Here is a tiny trained network, its code and every weight. The questions are about switching its units off for an input and a target symbol, where a switched-off unit gives its printed mean instead of its output.

import numpy as np


def w(rows, s, z=0):
    codes = np.array(rows[::2]) - 128.0
    scale = np.full(codes.shape[1], s)
    scale[-1] = z or s
    return codes * scale


def norm(h):
    return h / np.sqrt((h * h).mean(-1, keepdims=True) + 1e-5)


def f(y):
    return np.maximum(y, 0)


def softmax(a):
    e = np.exp(a - a.max(-1, keepdims=True))
    return e / e.sum(-1, keepdims=True)


def log_softmax(a):
    a = a - a.max(-1, keepdims=True)
    return a - np.log(np.exp(a).sum(-1, keepdims=True))


def net(x, mask):
    ids = ['αβγδεθλμξστψω'.index(c) for c in x.split()]
    T = len(ids)
    res = E[ids] + P[:T]
    u = 0
    for l in range(3):
        r = norm(res)
        for j in range(2):
            rows = slice(2 * j, 2 * j + 2)
            q, k, v = (r @ M[l][rows].T for M in (Q, K, V))
            z = softmax(np.where(np.tri(T) > 0, q @ k.T / 2**0.5, -1e9)) @ v
            o = O[l][rows]
            res = res + np.where(mask[u + j], z, o[:, -1]) @ o[:, :-1]
        u += 2
        y = f(norm(res) @ A[l][:, :-1].T + A[l][:, -1])
        res = res + np.where(mask[u : u + 4], y, B[l][:, -1]) @ B[l][:, :-1]
        u += 4
    return log_softmax(norm(res)[-1] @ U[:, :-1].T + U[:, -1])


Q, K, V, O, A, B = {}, {}, {}, {}, {}, {}
E = w([
[128,149,20,40,103,31],'α',
[91,87,127,157,188,99],'β',
[149,203,130,122,90,102],'γ',
[149,72,95,109,141,151],'δ',
[161,101,150,232,148,94],'ε',
[89,90,87,88,6,127],'θ',
[213,106,82,116,112,129],'λ',
[101,118,161,145,96,19],'μ',
[43,56,156,17,247,131],'ξ',
[108,76,127,131,187,176],'σ',
[81,32,150,143,90,127],'τ',
[122,217,100,80,190,245],'ψ',
[203,65,202,2,103,64],'ω',
],0.02)
P = w([
[2,167,60,221,148,127],'0',
[232,141,60,60,166,103],'1',
[227,145,57,62,165,100],'2',
[214,144,53,63,164,108],'3',
[227,144,59,65,162,99],'4',
[226,145,52,64,157,99],'5',
[218,148,53,65,162,109],'6',
[227,150,63,67,157,114],'7',
[224,148,62,67,149,104],'8',
[217,150,67,74,159,105],'9',
[215,149,69,72,165,107],'10',
[215,147,60,77,152,114],'11',
],0.0059)
Q[0] = w([
[233,163,203,102,73,145],'0.h0',
[157,73,160,55,140,188],'0.h0',
[152,24,72,243,235,53],'0.h1',
[143,63,153,4,122,105],'0.h1',
],0.015)
K[0] = w([
[229,145,171,100,62,148],'0.h0',
[134,89,111,87,127,205],'0.h0',
[20,60,173,170,190,4],'0.h1',
[125,169,154,37,189,83],'0.h1',
],0.018)
V[0] = w([
[87,123,137,122,123,166],'0.h0',
[254,83,168,78,168,133],'0.h0',
[225,150,109,136,146,174],'0.h1',
[135,137,126,117,134,143],'0.h1',
],0.0073)
O[0] = w([
[51,139,116,137,122,162,94],'0.h0',
[254,102,199,94,115,194,252],'0.h0',
[180,124,184,113,55,188,30],'0.h1',
[128,125,137,125,127,150,118],'0.h1',
],0.0053,0.0037)
A[0] = w([
[102,50,186,157,105,78,39],'0.n0',
[133,203,164,3,113,112,130],'0.n1',
[152,158,167,147,129,94,1],'0.n2',
[102,22,128,112,107,124,158],'0.n3',
],0.023,0.0018)
B[0] = w([
[148,72,121,90,117,210,195],'0.n0',
[185,238,254,99,100,201,239],'0.n1',
[127,75,107,179,185,49,147],'0.n2',
[135,63,234,124,71,99,253],'0.n3',
],0.014,0.011)
Q[1] = w([
[162,99,64,158,96,97],'1.h0',
[253,199,106,116,167,128],'1.h0',
[154,223,50,147,188,140],'1.h1',
[49,248,199,80,129,114],'1.h1',
],0.023)
K[1] = w([
[133,115,62,158,96,87],'1.h0',
[225,145,189,232,65,110],'1.h0',
[138,169,69,51,177,148],'1.h1',
[197,252,221,81,145,122],'1.h1',
],0.022)
V[1] = w([
[91,125,102,103,132,200],'1.h0',
[62,127,140,106,167,104],'1.h0',
[88,118,64,102,183,254],'1.h1',
[191,111,117,84,162,189],'1.h1',
],0.013)
O[1] = w([
[144,100,144,168,137,91,83],'1.h0',
[217,130,169,138,150,70,163],'1.h0',
[129,159,120,112,254,168,3],'1.h1',
[76,105,100,57,134,147,199],'1.h1',
],0.0082,0.0036)
A[1] = w([
[141,169,101,133,75,11,96],'1.n0',
[168,61,113,38,162,60,184],'1.n1',
[212,168,8,95,82,186,2],'1.n2',
[136,90,5,208,184,109,163],'1.n3',
],0.012,0.0023)
B[1] = w([
[116,207,93,105,135,210,133],'1.n0',
[114,167,158,102,92,217,255],'1.n1',
[174,9,70,111,206,86,161],'1.n2',
[200,126,184,146,80,211,168],'1.n3',
],0.013,0.0096)
Q[2] = w([
[44,129,185,94,101,143],'2.h0',
[191,207,102,20,124,4],'2.h0',
[184,75,69,132,125,129],'2.h1',
[84,41,133,200,136,255],'2.h1',
],0.027)
K[2] = w([
[75,175,201,128,97,148],'2.h0',
[227,143,149,4,85,79],'2.h0',
[150,89,71,170,147,135],'2.h1',
[18,128,86,216,157,113],'2.h1',
],0.026)
V[2] = w([
[186,172,191,40,46,237],'2.h0',
[14,251,112,251,46,244],'2.h0',
[97,7,73,47,28,181],'2.h1',
[35,113,35,208,159,24],'2.h1',
],0.011)
O[2] = w([
[37,149,40,161,216,105,238],'2.h0',
[67,255,204,188,183,130,103],'2.h0',
[210,227,155,93,149,97,156],'2.h1',
[60,111,221,111,110,163,5],'2.h1',
],0.0098,0.022)
A[2] = w([
[158,192,100,150,91,45,182],'2.n0',
[197,171,93,254,53,163,169],'2.n1',
[52,181,159,53,149,90,2],'2.n2',
[69,179,115,189,135,118,137],'2.n3',
],0.023,0.0037)
B[2] = w([
[58,170,123,109,26,105,199],'2.n0',
[131,2,119,218,227,111,254],'2.n1',
[122,24,117,77,206,57,221],'2.n2',
[183,175,123,130,60,154,167],'2.n3',
],0.019,0.0088)
U = w([
[81,199,9,111,123,80,130],'α',
[91,150,110,162,87,229,195],'β',
[156,229,119,224,168,48,127],'γ',
[17,96,75,99,136,227,110],'δ',
[155,85,142,240,202,172,118],'ε',
[71,96,121,169,56,55,158],'θ',
[219,78,15,109,99,158,3],'λ',
[144,167,230,170,154,42,87],'μ',
[73,115,152,49,210,61,130],'ξ',
[46,164,200,132,168,181,174],'σ',
[133,43,232,121,61,154,61],'τ',
[121,218,81,121,243,221,78],'ψ',
[206,203,195,102,116,120,175],'ω',
],0.014,0.0063)

Each question gives the input, a string of symbols that net reads in full, and the target symbol t.
The units are the heads (2 rows each of Q, K, V and O) and the neurons (one row each of A and B). Each row of codes is followed by its name. A weight is (code - 128) times the scale printed after its matrix; where a second scale follows, it is the last column's (O, A, B and U).
mask holds one flag per unit, layer by layer, with each layer's heads first. A switched-off unit (its flag False) gives its mean, the last column of its rows in O or B, instead of its output. The means were averaged over made-up inputs and are rounded, as every weight is.
A unit's drop is (log p(t) with every unit on - log p(t) with that unit switched off) / (log p(t) with every unit on - log p(t) with every unit switched off).
top k neurons: the k neurons with the biggest drops, biggest first
top k neurons in layer l: the k neurons of layer l with the biggest drops, biggest first
which heads matter: for each layer, one digit per head in row order, 1 if its drop is at least 0.15 and else 0, layers parted by /
input σ β θ β β β λ β β α β, target τ: top 2 neurons : 0.n1, 1.n1
input θ λ μ ω ω λ β β σ τ μ μ, target μ: top 3 neurons in layer 1 : 1.n0, 1.n1, 1.n3
input ω β α δ, target α: top neuron : 2.n0
input α μ ξ β σ, target δ: which heads matter : 10 / 00 / 01
input ω γ ξ α ω ε σ, target α: top 2 neurons : 1.n3, 0.n0
input λ λ ε ω ψ μ, target ξ: top 3 neurons : 0.n0, 0.n1, 1.n3
input β ξ β ω α ξ θ λ ξ μ, target ε: which heads matter : 10 / 01 / 10
input ε θ τ λ β ω ξ β μ, target ψ: which heads matter : 00 / 01 / 00
input δ ξ β α ξ β α σ, target θ: top 3 neurons : 2.n0, 0.n0, 0.n3
input λ β λ β, target ξ: top 4 neurons : 0.n1, 1.n1, 1.n2, 0.n3
input ε β ξ λ ε ψ σ, target ψ: top 3 neurons in layer 0 : 0.n0, 0.n3, 0.n1
input σ β ξ ξ μ ξ β τ ξ β β, target τ: top 3 neurons : 0.n1, 1.n1, 0.n0
input λ β β λ τ β α β ω ξ σ, target ξ: top 3 neurons : 0.n1, 0.n0, 0.n3
input λ λ β ω ε λ ε ε λ ξ δ σ, target ξ: top 4 neurons : 1.n3, 0.n1, 0.n3, 2.n2
input ε δ λ τ β, target ψ: top neuron : 0.n3
input α σ β ξ β β ψ θ β β, target δ: top 2 neurons : 0.n0, 1.n1
input ε β β τ β β τ ξ ξ γ, target γ: top 2 neurons in layer 2 : 2.n1, 2.n0
input σ β β λ ξ ω γ ξ σ ξ δ, target τ: top 3 neurons : 0.n1, 1.n1, 0.n0
input τ β ψ β μ, target ω: which heads matter : 10 / 00 / 01
input β β ξ β τ ω β ψ β λ δ, target ε: top 4 neurons : 0.n1, 1.n3, 1.n1, 1.n2
input ε ξ γ ξ β β β, target ψ: top 3 neurons : 1.n3, 0.n3, 0.n0
input α ε ψ β μ, target δ: top 3 neurons : 0.n0, 1.n1, 0.n3
input θ σ β β ξ σ, target μ: which heads matter : 10 / 01 / 11
input β α μ, target ε: which heads matter : 10 / 01 / 00
input ω α β λ ψ ω β μ, target α: which heads matter : 10 / 00 / 01
input λ λ ε β ω τ ω ξ β, target ξ: top 2 neurons in layer 1 : 1.n3, 1.n2
input δ λ β, target θ: top 2 neurons in layer 0 : 0.n3, 0.n0
input τ ξ β ψ ξ ε γ, target γ: top 3 neurons in layer 0 : 0.n1, 0.n3, 0.n2
input ξ ξ ξ γ λ ξ β ψ δ β σ, target λ: top 2 neurons in layer 0 : 0.n1, 0.n0
